Here is a tiny trained network, its code and every weight. The questions are about switching its units off for an input and a class, where a switched-off unit gives its printed mean instead of its output.

import numpy as np


def w(rows, s, z=0):
    codes = np.array(rows[::2]) - 128.0
    scale = np.full(codes.shape[1], s)
    scale[-1] = z or s
    return codes * scale


def f(y):
    return np.maximum(y, 0)


def log_softmax(a):
    a = a - a.max(-1, keepdims=True)
    return a - np.log(np.exp(a).sum(-1, keepdims=True))


def net(x, mask):
    res = np.array(x, float).reshape(1, 7) / 4 @ E
    y = f(res @ A[0][:, :-1].T + A[0][:, -1])
    res = res + np.where(mask, y, B[0][:, -1]) @ B[0][:, :-1]
    return log_softmax(res[-1] @ U[:, :-1].T + U[:, -1])


A, B = {}, {}
E = w([
[26,108,81,187,121,171],'x0',
[212,38,117,87,113,144],'x1',
[120,127,206,166,12,111],'x2',
[145,62,130,176,49,162],'x3',
[228,120,49,78,104,152],'x4',
[107,68,156,156,19,124],'x5',
[165,106,136,189,191,120],'x6',
],0.011)
A[0] = w([
[191,116,53,208,175,176,189],'n0',
[147,121,210,158,162,24,195],'n1',
[162,130,119,168,2,191,2],'n2',
[29,232,182,138,89,147,183],'n3',
[163,116,117,98,93,206,172],'n4',
[133,30,167,91,93,140,112],'n5',
[78,56,108,213,73,230,139],'n6',
],0.0099,0.0051)
B[0] = w([
[135,238,126,248,225,130,223],'n0',
[191,86,172,14,86,45,208],'n1',
[60,160,122,196,179,125,220],'n2',
[156,166,175,94,116,1,247],'n3',
[189,116,153,88,130,57,200],'n4',
[93,170,141,133,117,221,209],'n5',
[9,150,91,171,215,231,250],'n6',
],0.009,0.012)
U = w([
[166,126,141,79,9,93,98],'0',
[125,167,72,113,194,212,32],'1',
[147,184,146,130,168,72,252],'2',
],0.013,0.0021)

Each question gives the input, the list of numbers given to net, and the class t.
The units are the neurons (one row each of A and B). Each row of codes is followed by its name. A weight is (code - 128) times the scale printed after its matrix; where a second scale follows, it is the last column's (A, B and U).
mask holds one flag per neuron, in row order. A switched-off neuron (its flag False) gives its mean, the last column of its row in B, instead of its output. The means were averaged over made-up inputs and are rounded, as every weight is.
A unit's drop is (log p(t) with every unit on - log p(t) with that unit switched off) / (log p(t) with every unit on - log p(t) with every unit switched off).
The circuit of an input: a set's keep is (log p(t) with only the set's units on - log p(t) with every unit switched off) / (log p(t) with every unit on - log p(t) with every unit switched off). Starting from all 7 units, units are removed one at a time, each time the one whose removal leaves the highest keep (on an exact tie, the one counted first), for as long as the keep stays at least 0.8.
circuit, biggest first: the units of the circuit, biggest drop first
top k neurons: the k neurons with the biggest drops, biggest first
drop when u is switched off: that unit's drop, to one decimal
input [6,-4,-7,-8,-6,0,-4], class 2: circuit, biggest first -> n3
input [-2,5,-4,-6,-7,5,-7], class 0: circuit, biggest first -> n0, n6
input [-5,-7,-2,5,-6,-2,-8], class 0: circuit, biggest first -> n0, n6
input [-7,1,7,-6,-5,-6,0], class 0: circuit, biggest first -> n1, n0
input [-3,-2,6,6,3,5,8], class 1: top 2 neurons -> n6, n3
input [-1,-6,5,3,3,7,7], class 1: top 2 neurons -> n6, n4
input [5,-5,-6,1,-3,-1,-2], class 2: top 2 neurons -> n3, n5
input [0,3,0,-5,-8,1,-5], class 0: top 2 neurons -> n0, n6
input [0,4,8,-3,8,6,4], class 1: top 2 neurons -> n2, n3
input [-6,-6,3,0,0,-3,-3], class 0: drop when n6 is switched off -> 0.2
input [8,-6,7,5,7,1,5], class 1: drop when n6 is switched off -> 2.0
input [-1,3,-5,2,8,-2,-6], class 2: drop when n4 is switched off -> 1.4
input [-6,-1,8,-5,5,0,-5], class 0: drop when n0 is switched off -> 0.1
input [-8,-4,7,3,-4,4,8], class 0: circuit, biggest first -> n1
